Below is a small trained network, with its code and all its weights. Each question gives an input and a target symbol and asks what happens when units are switched off, that is, made to give their printed mean instead of their output.

import numpy as np


def w(rows, s, z=0):
    codes = np.array(rows[::2]) - 128.0
    scale = np.full(codes.shape[1], s)
    scale[-1] = z or s
    return codes * scale


def norm(h):
    return h / np.sqrt((h * h).mean(-1, keepdims=True) + 1e-5)


def softmax(a):
    e = np.exp(a - a.max(-1, keepdims=True))
    return e / e.sum(-1, keepdims=True)


def log_softmax(a):
    a = a - a.max(-1, keepdims=True)
    return a - np.log(np.exp(a).sum(-1, keepdims=True))


def net(x, mask):
    ids = ['ΓΛΦαβζηξτω'.index(c) for c in x.split()]
    T = len(ids)
    res = E[ids] + P[:T]
    u = 0
    for l in range(3):
        r = norm(res)
        for j in range(2):
            rows = slice(4 * j, 4 * j + 4)
            q, k, v = (r @ M[l][rows].T for M in (Q, K, V))
            z = softmax(np.where(np.tri(T) > 0, q @ k.T / 4**0.5, -1e9)) @ v
            o = O[l][rows]
            res = res + np.where(mask[u + j], z, o[:, -1]) @ o[:, :-1]
        u += 2
    return log_softmax(norm(res)[-1] @ U[:, :-1].T + U[:, -1])


Q, K, V, O = {}, {}, {}, {}
E = w([
[61,147,2,127,163],'Γ',
[155,132,75,113,209],'Λ',
[174,118,98,124,181],'Φ',
[144,3,203,103,67],'α',
[162,125,87,79,199],'β',
[62,131,96,193,138],'ζ',
[43,140,115,124,119],'η',
[85,113,137,141,197],'ξ',
[67,104,77,126,61],'τ',
[165,216,60,124,100],'ω',
],0.021)
P = w([
[82,145,2,79,207],'0',
[91,141,33,84,190],'1',
[91,139,63,93,177],'2',
[103,138,95,101,168],'3',
[101,142,122,108,162],'4',
[108,139,149,117,157],'5',
[109,141,179,128,144],'6',
[114,137,202,130,140],'7',
[119,122,226,137,141],'8',
],0.012)
Q[0] = w([
[34,212,139,175,138],'0.h1',
[231,111,153,123,105],'0.h1',
[252,90,122,132,163],'0.h1',
[15,218,82,83,109],'0.h1',
[136,143,123,100,201],'0.h2',
[88,69,128,78,37],'0.h2',
[230,189,141,123,101],'0.h2',
[167,147,76,132,77],'0.h2',
],0.032)
K[0] = w([
[177,110,184,53,23],'0.h1',
[65,132,108,108,213],'0.h1',
[54,82,20,161,211],'0.h1',
[233,101,225,162,65],'0.h1',
[145,174,185,183,154],'0.h2',
[138,4,54,136,149],'0.h2',
[132,245,31,141,178],'0.h2',
[149,122,62,139,93],'0.h2',
],0.026)
V[0] = w([
[135,246,152,131,98],'0.h1',
[50,75,91,103,227],'0.h1',
[147,49,149,137,74],'0.h1',
[145,147,129,113,152],'0.h1',
[33,233,191,146,101],'0.h2',
[170,189,142,254,204],'0.h2',
[108,243,91,43,200],'0.h2',
[176,190,76,183,34],'0.h2',
],0.028)
O[0] = w([
[192,108,188,135,117,145],'0.h1',
[100,161,92,50,176,240],'0.h1',
[54,137,108,189,130,15],'0.h1',
[161,129,124,120,112,144],'0.h1',
[200,133,50,119,61,183],'0.h2',
[153,253,145,97,105,122],'0.h2',
[246,113,128,106,170,252],'0.h2',
[121,163,100,228,147,101],'0.h2',
],0.031,0.021)
Q[1] = w([
[105,137,161,144,142],'1.h1',
[154,138,183,203,152],'1.h1',
[171,116,121,162,138],'1.h1',
[102,112,140,89,142],'1.h1',
[170,115,250,125,192],'1.h2',
[107,147,58,129,89],'1.h2',
[102,190,99,96,118],'1.h2',
[31,151,65,48,140],'1.h2',
],0.027)
K[1] = w([
[68,143,122,121,177],'1.h1',
[142,132,121,193,159],'1.h1',
[195,111,156,181,98],'1.h1',
[111,125,129,82,159],'1.h1',
[131,252,120,150,232],'1.h2',
[137,66,132,111,73],'1.h2',
[162,103,126,77,102],'1.h2',
[56,65,148,13,100],'1.h2',
],0.024)
V[1] = w([
[147,96,116,130,121],'1.h1',
[106,126,178,226,117],'1.h1',
[73,171,183,165,105],'1.h1',
[75,77,169,66,3],'1.h1',
[173,144,103,159,202],'1.h2',
[154,122,83,110,45],'1.h2',
[130,72,165,73,69],'1.h2',
[90,163,107,146,91],'1.h2',
],0.034)
O[1] = w([
[153,126,121,111,115,148],'1.h1',
[161,109,221,123,47,1],'1.h1',
[64,121,188,140,94,13],'1.h1',
[3,117,94,64,66,67],'1.h1',
[86,141,57,82,104,196],'1.h2',
[202,86,119,108,102,132],'1.h2',
[189,131,115,181,157,139],'1.h2',
[137,99,203,114,116,54],'1.h2',
],0.03)
Q[2] = w([
[81,144,87,130,212],'2.h1',
[179,93,146,156,189],'2.h1',
[123,159,150,123,214],'2.h1',
[206,69,143,77,41],'2.h1',
[117,140,99,3,116],'2.h2',
[57,134,32,178,111],'2.h2',
[141,175,208,218,130],'2.h2',
[97,189,75,134,68],'2.h2',
],0.031)
K[2] = w([
[91,174,167,80,46],'2.h1',
[127,98,150,29,184],'2.h1',
[56,93,145,37,134],'2.h1',
[174,161,154,202,224],'2.h1',
[158,128,2,167,64],'2.h2',
[19,144,69,138,100],'2.h2',
[101,112,206,24,197],'2.h2',
[104,99,94,54,57],'2.h2',
],0.024)
V[2] = w([
[112,110,50,33,117],'2.h1',
[228,189,45,133,212],'2.h1',
[74,139,89,154,127],'2.h1',
[200,118,111,44,145],'2.h1',
[201,251,164,83,153],'2.h2',
[126,90,208,75,129],'2.h2',
[117,69,120,42,95],'2.h2',
[234,121,187,183,252],'2.h2',
],0.036)
O[2] = w([
[115,100,190,128,10,186],'2.h1',
[28,105,148,222,133,253],'2.h1',
[167,165,108,143,72,123],'2.h1',
[53,60,195,136,108,195],'2.h1',
[214,220,85,66,82,174],'2.h2',
[189,93,80,144,94,88],'2.h2',
[106,78,87,102,164,122],'2.h2',
[242,105,216,118,3,186],'2.h2',
],0.032,0.064)
U = w([
[153,144,71,180,188,102],'Γ',
[150,154,103,82,156,103],'Λ',
[104,163,147,122,160,94],'Φ',
[129,135,98,105,131,58],'α',
[118,112,157,90,186,154],'β',
[59,210,70,145,85,126],'ζ',
[120,50,12,124,95,72],'η',
[71,96,126,19,72,74],'ξ',
[50,87,154,187,139,152],'τ',
[168,126,136,163,85,254],'ω',
],0.011,0.0047)

Each question gives the input, a string of symbols that net reads in full, and the target symbol t.
The units are the heads (4 rows each of Q, K, V and O). Each row of codes is followed by its name. A weight is (code - 128) times the scale printed after its matrix; where a second scale follows, it is the last column's (O and U).
mask holds one flag per head, layer by layer. A switched-off head (its flag False) gives its mean, the last column of its rows in O, instead of its output. The means were averaged over made-up inputs and are rounded, as every weight is.
A unit's drop is (log p(t) with every unit on - log p(t) with that unit switched off) / (log p(t) with every unit on - log p(t) with every unit switched off).
The circuit of an input: a set's keep is (log p(t) with only the set's units on - log p(t) with every unit switched off) / (log p(t) with every unit on - log p(t) with every unit switched off). Starting from all 6 units, units are removed one at a time, each time the one whose removal leaves the highest keep (on an exact tie, the one counted first), for as long as the keep stays at least 0.8.
circuit, biggest first: the units of the circuit, biggest drop first
unit that matters most: the unit with the biggest drop
which heads matter: for each layer, one digit per head in row order, 1 if its drop is at least 0.15 and else 0, layers parted by /
drop of u: that unit's drop, to one decimal
input ξ Λ β, target ξ: which heads matter : 11 / 00 / 10
input α ω ω, target Γ: which heads matter : 11 / 00 / 11
input Λ Γ η ω τ Γ Φ, target τ: which heads matter : 11 / 01 / 11
input β Φ ω ζ α, target ξ: which heads matter : 01 / 11 / 10
input Γ η Γ ω η ζ η ζ Γ, target η: which heads matter : 01 / 00 / 00
input η ζ ζ Φ, target ζ: which heads matter : 11 / 10 / 10
input Γ τ Φ, target τ: which heads matter : 01 / 00 / 11
input η ζ β, target η: unit that matters most : 1.h1
input Γ Φ η η β ζ, target η: circuit, biggest first : [0.h2 1.h1]
input β τ β η, target τ: which heads matter : 01 / 00 / 00
input ζ Γ η β, target η: which heads matter : 01 / 10 / 10
input β ω ξ τ ζ ζ, target τ: which heads matter : 01 / 01 / 10
input Φ ζ τ ζ, target τ: which heads matter : 01 / 00 / 00
input Λ ζ Γ, target ζ: circuit, biggest first : [2.h1 0.h2 0.h1 1.h1]
input Γ η ζ, target η: which heads matter : 01 / 10 / 10
input ζ ω ζ η τ Γ, target τ: circuit, biggest first : [0.h2 2.h2]
input ω ξ ω τ ζ τ ζ ξ β, target ξ: circuit, biggest first : [0.h2]
input Γ ζ ζ τ α β, target Λ: which heads matter : 01 / 00 / 10
input η ζ α, target ξ: which heads matter : 01 / 10 / 10
input ζ ζ Λ, target ζ: unit that matters most : 0.h1
input Γ ζ ω β ω Λ ζ β Λ, target ζ: circuit, biggest first : [0.h2 2.h2]
input ζ β η Γ, target η: drop of 2.h1 : 0.2
input ω ζ ζ β ξ ζ Λ, target ξ: drop of 1.h1 : 0.1
input ξ ζ ζ Γ Γ τ η, target τ: drop of 2.h2 : 0.1
input η β ζ ω Γ η ζ η, target η: drop of 1.h2 : 0.0
